Here is a tiny trained network, its code and every weight. The questions are about switching its units off for an input and a target symbol, where a switched-off unit gives its printed mean instead of its output.

import numpy as np


def w(rows, s, z=0):
    codes = np.array(rows[::2]) - 128.0
    scale = np.full(codes.shape[1], s)
    scale[-1] = z or s
    return codes * scale


def norm(h):
    return h / np.sqrt((h * h).mean(-1, keepdims=True) + 1e-5)


def softmax(a):
    e = np.exp(a - a.max(-1, keepdims=True))
    return e / e.sum(-1, keepdims=True)


def log_softmax(a):
    a = a - a.max(-1, keepdims=True)
    return a - np.log(np.exp(a).sum(-1, keepdims=True))


def net(x, mask):
    ids = ['γζθλμσω'.index(c) for c in x.split()]
    T = len(ids)
    res = E[ids] + P[:T]
    u = 0
    for l in range(3):
        r = norm(res)
        for j in range(2):
            rows = slice(3 * j, 3 * j + 3)
            q, k, v = (r @ M[l][rows].T for M in (Q, K, V))
            z = softmax(np.where(np.tri(T) > 0, q @ k.T / 3**0.5, -1e9)) @ v
            o = O[l][rows]
            res = res + np.where(mask[u + j], z, o[:, -1]) @ o[:, :-1]
        u += 2
    return log_softmax(norm(res)[-1] @ U[:, :-1].T + U[:, -1])


Q, K, V, O = {}, {}, {}, {}
E = w([
[148,114,33,75],'γ',
[123,111,188,211],'ζ',
[98,149,20,84],'θ',
[137,175,145,159],'λ',
[118,220,52,125],'μ',
[119,81,183,116],'σ',
[160,204,119,2],'ω',
],0.016)
P = w([
[187,70,231,128],'0',
[176,176,198,173],'1',
[254,86,52,156],'2',
[166,120,153,141],'3',
[190,96,108,128],'4',
[185,95,106,126],'5',
[157,105,130,120],'6',
[154,98,130,130],'7',
[145,98,132,125],'8',
],0.0078)
Q[0] = w([
[109,189,200,111],'L0H1',
[195,241,106,28],'L0H1',
[194,187,106,175],'L0H1',
[163,2,152,86],'L0H2',
[78,230,146,215],'L0H2',
[99,7,193,129],'L0H2',
],0.0083)
K[0] = w([
[34,136,249,109],'L0H1',
[98,124,119,222],'L0H1',
[98,1,120,80],'L0H1',
[145,133,23,165],'L0H2',
[62,192,118,80],'L0H2',
[69,144,52,157],'L0H2',
],0.0086)
V[0] = w([
[84,232,65,53],'L0H1',
[87,131,169,41],'L0H1',
[37,75,192,94],'L0H1',
[254,92,118,192],'L0H2',
[131,124,97,185],'L0H2',
[130,125,57,153],'L0H2',
],0.0076)
O[0] = w([
[73,149,242,148,161],'L0H1',
[222,85,46,103,84],'L0H1',
[203,127,160,103,3],'L0H1',
[50,145,90,127,232],'L0H2',
[80,101,101,113,121],'L0H2',
[158,2,146,122,120],'L0H2',
],0.0074,0.004)
Q[1] = w([
[149,125,69,90],'L1H1',
[109,141,2,2],'L1H1',
[11,200,89,46],'L1H1',
[183,85,90,114],'L1H2',
[87,124,78,117],'L1H2',
[83,111,76,171],'L1H2',
],0.0068)
K[1] = w([
[148,189,20,159],'L1H1',
[157,199,164,197],'L1H1',
[155,58,171,72],'L1H1',
[177,150,64,151],'L1H2',
[135,155,75,66],'L1H2',
[120,67,165,2],'L1H2',
],0.0065)
V[1] = w([
[204,255,151,75],'L1H1',
[86,104,31,170],'L1H1',
[216,118,62,145],'L1H1',
[169,139,102,200],'L1H2',
[93,190,44,135],'L1H2',
[154,56,59,69],'L1H2',
],0.01)
O[1] = w([
[109,64,28,178,184],'L1H1',
[182,165,143,195,169],'L1H1',
[107,39,152,121,133],'L1H1',
[197,91,114,46,143],'L1H2',
[137,2,109,251,254],'L1H2',
[29,121,177,197,101],'L1H2',
],0.0077,0.0034)
Q[2] = w([
[127,119,26,196],'L2H1',
[78,100,80,254],'L2H1',
[150,49,117,176],'L2H1',
[54,189,134,171],'L2H2',
[65,60,30,119],'L2H2',
[121,126,73,103],'L2H2',
],0.0071)
K[2] = w([
[101,63,153,71],'L2H1',
[181,116,171,112],'L2H1',
[82,84,44,8],'L2H1',
[254,137,76,111],'L2H2',
[193,154,135,31],'L2H2',
[137,86,171,71],'L2H2',
],0.0068)
V[2] = w([
[254,209,50,146],'L2H1',
[164,253,153,76],'L2H1',
[179,188,239,206],'L2H1',
[95,131,249,78],'L2H2',
[18,150,93,147],'L2H2',
[222,76,132,25],'L2H2',
],0.0087)
O[2] = w([
[108,200,149,154,229],'L2H1',
[72,188,176,149,137],'L2H1',
[128,45,106,252,64],'L2H1',
[25,103,159,147,5],'L2H2',
[108,162,49,36,115],'L2H2',
[136,143,254,123,162],'L2H2',
],0.0073,0.003)
U = w([
[69,41,95,128,77],'γ',
[199,104,209,181,252],'ζ',
[10,145,112,135,177],'θ',
[212,153,95,157,51],'λ',
[130,246,86,178,29],'μ',
[128,47,173,41,203],'σ',
[140,191,115,9,86],'ω',
],0.011,0.0028)

Each question gives the input, a string of symbols that net reads in full, and the target symbol t.
The units are the heads (3 rows each of Q, K, V and O). Each row of codes is followed by its name. A weight is (code - 128) times the scale printed after its matrix; where a second scale follows, it is the last column's (O and U).
mask holds one flag per head, layer by layer. A switched-off head (its flag False) gives its mean, the last column of its rows in O, instead of its output. The means were averaged over made-up inputs and are rounded, as every weight is.
A unit's drop is (log p(t) with every unit on - log p(t) with that unit switched off) / (log p(t) with every unit on - log p(t) with every unit switched off).
The circuit of an input: a set's keep is (log p(t) with only the set's units on - log p(t) with every unit switched off) / (log p(t) with every unit on - log p(t) with every unit switched off). Starting from all 6 units, units are removed one at a time, each time the one whose removal leaves the highest keep (on an exact tie, the one counted first), for as long as the keep stays at least 0.8.
circuit, biggest first: the units of the circuit, biggest drop first
most important unit: the unit with the biggest drop
which heads matter: for each layer, one digit per head in row order, 1 if its drop is at least 0.15 and else 0, layers parted by /
input μ λ ω λ μ λ θ λ θ, target μ: circuit, biggest first	L0H1; L1H2; L2H1; L2H2
input μ ζ μ θ ζ σ μ ω, target μ: which heads matter	10 / 11 / 10
input λ ζ ζ, target λ: most important unit	L0H2
input σ σ ζ σ, target σ: circuit, biggest first	L0H1; L1H1; L1H2
input θ λ λ, target θ: circuit, biggest first	L0H2; L0H1; L2H2; L1H1
input ζ ζ λ, target ζ: which heads matter	10 / 11 / 01
input θ λ ω γ, target θ: which heads matter	11 / 01 / 00
input θ σ μ ζ σ, target θ: circuit, biggest first	L1H2; L2H2; L0H1
input γ μ ζ ζ, target γ: circuit, biggest first	L2H2; L2H1; L1H2
input γ σ γ μ, target γ: circuit, biggest first	L1H2; L0H1; L2H1
input ζ ω μ, target ζ: circuit, biggest first	L0H1; L2H2; L1H2
input γ σ σ, target γ: circuit, biggest first	L1H2; L2H1; L2H2
input ω ω σ, target ω: which heads matter	00 / 11 / 10
input ω ζ γ θ, target ω: most important unit	L1H1
input γ γ λ ω μ σ, target γ: circuit, biggest first	L1H2; L2H2
input μ μ μ μ ζ γ, target μ: circuit, biggest first	L0H1; L1H1
input θ θ ω λ γ ζ, target θ: circuit, biggest first	L0H1; L2H2; L0H2; L1H2
input θ θ ζ θ θ σ, target θ: which heads matter	11 / 11 / 01
input θ ζ ζ ω ω γ ω, target θ: which heads matter	01 / 01 / 11
input λ ζ σ θ ζ γ ζ μ, target λ: most important unit	L0H1
input σ ζ ζ ζ ζ σ θ, target σ: which heads matter	10 / 11 / 11
input ζ ζ μ ζ μ γ, target ζ: circuit, biggest first	L1H2; L2H2; L0H1
input μ γ ω ω θ γ, target μ: circuit, biggest first	L1H1; L0H1; L1H2; L2H1
input ζ μ θ λ ω γ γ, target ζ: circuit, biggest first	L1H2; L2H2
input λ λ λ λ ζ ω σ θ μ, target λ: which heads matter	10 / 01 / 01
input λ θ σ μ θ μ σ θ λ, target λ: which heads matter	10 / 00 / 00
input ζ ζ σ ω θ, target ζ: most important unit	L2H2
input σ θ μ σ θ ζ ζ, target σ: which heads matter	11 / 11 / 10
